Where the symbols take the points:
s277 ru s746
s277 fo s596
s943 ru s624
s943 fo s435
s119 ru s73
s119 fo s544
s83 ru s117
s83 fo s327
s537 ru s866
s537 fo s260
s806 ru s816
s806 fo s114
s587 ru s858
s587 fo s623
s117 ru s655
s117 fo s892
s447 ru s123
s447 fo s463
s435 ru s701
s435 fo s943
s544 ru s79
s544 fo s119
s134 ru s587
s134 fo s323
s858 ru s544
s858 fo s73
s870 ru s359
s870 fo s108
s324 ru s764
s324 fo s318
s764 ru s271
s764 fo s539
s359 ru s596
s359 fo s746
s271 ru s525
s271 fo s617
s123 ru s617
s123 fo s525
s596 ru s361
s596 fo s277
s655 ru s134
s655 fo s146
s623 ru s323
s623 fo s587
s728 ru s324
s728 fo s964
s79 ru s643
s79 fo s288
s643 ru s943
s643 fo s701
s964 ru s870
s964 fo s728
s114 ru s83
s114 fo s806
s318 ru s964
s318 fo s324
s892 ru s327
s892 fo s117
s73 ru s623
s73 fo s858
s525 ru s463
s525 fo s123
s288 ru s119
s288 fo s79
s108 ru s728
s108 fo s870
s260 ru s142
s260 fo s537
s323 ru s146
s323 fo s134
s866 ru s951
s866 fo s306
s146 ru s892
s146 fo s655
s951 ru s435
s951 fo s624
s463 ru s800
s463 fo s447
s539 ru s318
s539 fo s764
s327 ru s806
s327 fo s83
s306 ru s260
s306 fo s866
s816 ru s447
s816 fo s800
s361 ru s537
s361 fo s142
s617 ru s539
s617 fo s271
s624 ru s306
s624 fo s951
s746 ru s108
s746 fo s359
s142 ru s277
s142 fo s361
s800 ru s114
s800 fo s816
s701 ru s288
s701 fo s643

The rows follow the links: the fewer symbols apart two points are, the more alike their rows tend to be.

Each row is also shifted at random along 5 hidden directions that mean nothing.

Some points, each with a row of numbers:
s624	[ 25  -9   5 -13 -19  13   9  17  29  -6  10  -6 -27  12 -29  17  37   7 -12  -4 -14 -29   2   0  20  25  21 -39  -2 -48  20  38  18  57 -21  18  10  10  -4   6 -22  -6  19  14  20  21  26  14  25   8  -5 -18   2 -57 -64   6  21  -8]
s892	[ -8   0  17   2 -20  18  30  19  51  -6 -26  45 -37  -4  20  -2  -2 -23 -10 -36  49  60  -1 -42 -31  -1   2 -15  27  20  30  25  23 -26  -8  39 -26 -24 -15  12  -2 -19 -13  21 -18  17 -17 -48 -38  15 -13  16 -47   8 -45  15  21  -9]
s324	[ -9  10  -7 -11 -38  -9  23  -8  23 -14 -10 -33 -31  22 -17   3   9  -8  -6 -30  40  25 -23  -1 -34 -48   3 -47 -23  -1 -11 -14 -57  11  -4  24   5 -23  16 -30  21  22 -44   4 -22 -20 -46  -5  -2  -5  24  22 -38  32 -31 -30 -26 -24]
s114	[-24  -7 -23 -16  40  -9  -3 -30 -25   1 -50   4 -15 -21  -6  25 -21 -13 -20  16   1  22  13   5  -6 -10 -30  14  35   9   3  17  32 -16  -1 -11  -1  -6 -34  12 -16 -41  12   7   8   5  -4 -21 -16  19  -6   7   5  14  17  -8  13   1]
s146	[ -4   5  10 -22   0   2  45 -19  51  -7 -30 -24 -76   5 -18  50 -17 -13   4 -29  25  -4   5 -29 -17 -18   1 -58 -37  16  17   2 -11  12 -22  36  23  -2 -28  20 -29  -1 -25 -16 -40  -3   3 -27  11  47   4 -12 -23 -10 -34  25  40 -31]
s83	[-31 -10 -29  10  52 -43 -34  16 -38  28 -76  23   9 -52  15 -12 -52 -10  -9  53  13  27  25  42 -40  19 -27  57  25  35 -22 -15  49 -62  47 -40  56  29   0  24  17 -11   2 -39   9 -22 -76 -53 -11 -17 -36  14   8  35 117  39  55  44]
s142	[  1  -7 -10  -7 -46   3 -22  30  -6  15  -5  23  15  10  21 -11  38 -14 -30  -3  -5  15 -11  20 -25  31  24   2  28 -24   0   3  -9  21  -6   1 -13  12  29  -5  15 -17  27   4  34   3 -16  13  11 -45  -5   3  -5 -21 -33  -2   9  13]
s134	[ 10 -24  -6   9  18  22  28  -9   2   6   6  13  16 -27   7 -12 -31   3  51  20 -12   9   9   5 -16   4   7  32  48  17 -23  28 -14 -30  12 -15 -39   5 -20 -26  -2 -29  33   5   7  10  20  -8 -24  17 -31 -23 -21   2 -28 -59 -12  33]
s728	[ -9  12   5   3 -23 -14 -24  36 -26  18 -11   9  -1  10  12 -29   2 -16 -10  -3  -6  20  -9  22 -31 -14 -18   4  11  13  -4 -14 -38 -25  29 -32 -16  18  39 -32  39  16 -24  -5  -1 -43 -50   0 -15 -35  33  36 -24  31  31  -4 -11  -8]
s361	[  3   6 -18 -17   4  -9 -31  40 -56   2 -27  20  -1  -4 -49 -22  12 -30 -27  26 -63  -5  32  25  30   8 -32  12  85 -68   5  62  55  10  50 -52 -25  27  13 -14 -11 -36  26  54  60 -15 -27   4 -24 -10  16  39  -4 -11 -16 -35  24   5]
s539	[  4  -4  26   0   8   8  -7   9 -10  60 -46  23  12  15  -3 -48 -15  17  42  28   6   0  37  12  -2  32 -16  -7 -22  -1  15 -10 -21 -41  -3 -60 -29   8  10 -11  17   4 -34  14  -5 -13 -35   1  15   4  20   6  11   9   5 -21 -29  25]
s323	[  0  10  32   0  -2  28   2  11  17 -30  14  27 -26   0  31 -10 -15 -29  -5 -38 -21  15 -11 -50  13 -11 -21  14  25  30  28  10  22 -35  14   6 -44   1  -1  10 -21  -4 -17  20 -22 -12   8 -19 -53  12  16  28 -32  24   3  24  24 -32]
s271	[-17  17  -9 -12  14 -33  29  -4 -16 -24  -1 -36 -57   7 -48  61   5 -20 -19  -5 -29 -68 -16  38  21 -58 -54 -31  -6  -5 -17  40 -25  45 -13   6   5  22 -35 -38 -14   4   7  18  32 -33  46  21  -9  36  30  23  -5   6  12 -22   2 -52]
s951	[ -7  -4 -57 -20 -13  -8 -16  10 -21  -7 -40 -21  -2 -18 -14  -8  -2 -15 -25  11   7  52   0  21 -55  -9  34  -5  40 -34 -37   4  10   2  51 -12  23   1  33  -8  14 -30  12 -17   0 -18 -90 -20   7 -40 -12  12 -32   9 -22 -40  31  29]
s701	[ -7  -2   0  -2   1  24 -40 -29 -48 -20  33 -27  48 -14  38  -2  -4 -18  -6   4 -59 -16 -25  -8   8 -12   8  48  29  17 -23 -31 -11   7   8 -23 -19  30  14  18 -24 -16  18 -26  -5 -17  30  38   3 -27  16   2  11  13  31  -3   2 -19]
s655	[-10 -17 -20  40  33 -11   3 -14   3  -6  47  17  48 -50  35   1 -25  20  14  23  33  22  -9  11 -13  13  11  74  22  54 -33 -15   6 -35  12  28   9 -10 -21  -3  21  16  38 -18   3  24  16  -3 -23  -7 -69 -21   0   8  58   3 -13  32]
s858	[ 23 -18  -5  23   7   4  40  25  46  17  20 -10 -16 -17 -26 -24 -48  33  63  20  26   7  20   1 -25   7  24  -9 -19  14 -20   3  -8 -43  33   5  46  -4   5 -19  24  33 -18 -20 -29  -2 -41 -35   4  18 -31 -21 -21  -5  -7 -23  -5  34]

From each start, follow one symbol. Which point do you reach?
Answer with the point's name.
start [-22  25   0   7   3 -48   1  11  -4 -14  15 -30 -22   4 -12  19   4   1 -21  -5   6 -23 -25  21   3 -44 -31 -14 -35  21 -19 -19 -28   8   7  10  31   3   7 -21  17  39 -23 -10   1 -37  -4   4  -8   5  21  27  -1  17  58  16  -5 -29]
ru s271
start [ -2  -6  -4   1 -17  36   6 -26  -5 -43  46 -18  29  -3  39  -8  -2 -11   5 -33  -4  33 -43 -38 -19 -29  33  18  22  23 -16 -22 -28 -11   4  25 -27 -19  21   1  -9   0   6 -12 -30   2   2   2 -15 -20  14   5 -29  22 -18 -24 -21 -13]
fo s79
start [ 41 -12  28  11  -5  57  26  14  26   3  17  23  -6   9  -5 -40 -28  11  52 -10 -12  12  24 -53  19   8  15 -11  27 -16  28  19  13 -35  14 -18 -54 -16   2  -8  -8  -4 -20  30 -24   9  -3 -15 -26  33   5  -5 -21   0 -64 -40 -19  10]
fo s119
start [ 19   7   9 -19  -1   2  15  12 -12  22 -30  -4 -30  29 -77  -7   2  -2  20  17 -49 -43  35  16  39  -4 -27 -55   9 -62  21  50   0  22   5 -60 -30  12  -4 -31 -11 -12  -8  53  18 -14  -8  13  11  29  43  15   8 -13 -50 -63 -15  -2]
fo s108
start [  4 -12  30  35   3   4 -11  28 -16  23  28  67  52  -1  39 -32  14   5  28  20  -5   0   9  18  17  33 -19  59  46  21  11  26 -16 -25 -17 -21 -79  -1  -9 -25  33   2  40  34  40  17  42  14 -43 -12 -10  -1   9  -6  11 -27 -56  29]
ru s539
start [ 15 -20  18  33  25  21   6 -12  -2  -2  58  14  41 -19  25 -28 -32  23  47  11 -10 -12   3 -21  25   8   3  57  19  28  -4  -6   7 -37   5   3 -28   5 -11  -4  -3  10  18  -2 -14  16  37  13 -17   7 -21 -23   3   4  22 -14 -23  17]
ru s858
start [ 31   4  18  52  -5  12  -9  39  45 -20  88  32  26   3  19 -42   4  36   3 -24  30  17  -8 -36  44  27  23  26  -2  -4  18 -13  48 -18  18  45  25 -31  19  11  19  57   1  12  -5  27  10 -16 -20 -10 -32 -11  -4 -23  10  54 -14  10]
fo s701
start [-12  10  27   6 -19 -13 -57  26 -70   8  10  23  26   2  29 -20  17 -30 -14   9 -80 -37  -5  29   7  10 -44  40  34   8 -15   2 -41  -4  10 -54 -59  45  29 -29  15   4  18   7  41 -39  17  44 -22 -43  37  35  11  14  49   1  -7 -14]
fo s870
start [  3   2  -2  -4 -55   2 -17  23 -16  13 -11  14  19  12  21 -22  22 -17 -10 -15  -3  27 -15  19 -43   7  15  -2  20   3  -9  -9 -41   4   6 -20 -30   2  45 -19  29 -11   2   1  10 -20 -37  15   2 -47   7  16 -17  13 -20 -17 -14  12]
ru s108
start [ 10   0  -9  -1 -23 -12 -13  29  23  14 -10  -9  -8   7  -7   0  23  11 -28   3  22   1   3  23 -19  43  36 -27 -32 -20   2  -3  22  22  -3  16  57  -1  26  20   7   6  -1 -22   4  10 -32  -7  48 -27 -27 -22   9 -44 -14  44  35  14]
fo s866
start [ 14  11  -8  16  -2 -29  34  13  34  19   3 -30 -19  18 -62   1   1  39  33  21  49 -14   9  20  -3   0   4 -50 -52 -25 -16   0 -26   7  -2   8  57 -25  11 -35  34  48 -29   5  -9  -7 -45 -10  37  11  -2 -12   1 -13 -18 -24 -31  18]
ru s870
start [-10 -16  17  10  -2   2  13 -19  12  35   1  22  27   8  23  -3  13  18  23   7  19  -2   9  12 -10  25   8   8 -20  21   7   3 -36   5 -50   2 -35  -4 -25  -6  12  -8  15   1   5  23  43  17  15  10 -25 -32  21  -4 -17 -14 -34  23]
fo s525
start [ 32   3  50  32  19  42 -34   9   5   0  56  35  40  14  34 -60 -16  23  31   8 -41 -16  21 -54  70  29  -5  41   1  -1  38  -5  51 -36  16 -21 -32  10  11  29 -11  26 -13  21 -22  14  37  10 -26   8  15   3  34 -10  34  56  -7  -7]
ru s643
start [ 29  -4  20 -11  -7  28  12  -8  38  -7  23 -10 -15  22 -21   2  20  19   3 -21 -11 -22   4 -31  38  17  35 -49 -29 -45  26  16  25  40 -32  22  -1  -7   0  22 -29  -3  -8  22  -3  24  34  17  22  22   5 -28  15 -50 -73  13   0 -10]
fo s435
start [-12 -14 -34 -20  23  -1  39 -46  10  11 -49 -21 -13 -24 -14  27 -28  -1  12  23  40  20  17   0 -39 -13  26 -17 -12   8 -10  -2 -11  -8 -18  -5  17 -15 -37  13 -15 -37   2 -24 -29  14 -13 -26  20  30 -22 -32  -2   9 -25 -38  12  25]
ru s655
start [-11  -4   6  -9  -2 -14  24  15  44   7 -37  25 -43 -11  10  28   0 -14 -11 -13  44  19   4   3 -29  24  -1 -21  -2  26  13  18  12 -19 -17  35  13  -2 -23  12  -5 -11   1  -6   1  16  -5 -34  -9  15 -28 -11 -21  -5 -12  27  41  -2]
fo s83
start [ -1   9 -48 -16  11 -24 -11  -5 -25  -9  -6 -31   0  -3 -44  15  20   0 -37  13   1   1   2  38  -6  -5  11 -15  -7 -40 -22  -5  32  39  22   6  68   1  10   3   1   4  11 -10  22  -1 -32   0  33 -21  -9   0  17 -22   3 -11  25  14]
ru s866
start [-23  20 -18  -7  16 -42  21   8  -1 -17 -31 -15 -41  -7 -29  24 -13  -8 -36   0  34  17  -1  13 -11 -43 -39 -34 -14  12  -9  -3  13  -9  24  13  49 -11  -8 -11  12  12 -22   1  -1 -22 -48 -29  -9  10   9  24 -15  26  32  11  18 -16]
ru s463
start [ 12  17  -8 -30  24  -6 -20 -10 -37   4 -27 -30  -9  23 -60   1   8   4  -5  20 -46 -43  29   2  52   0 -22 -34 -11 -67  11  15  39  33   8 -55  15  18  -1  18 -22 -10 -11  25  18 -15  -8  22  30  11  44   7  39 -15 -10  -6   4 -13]
ru s361
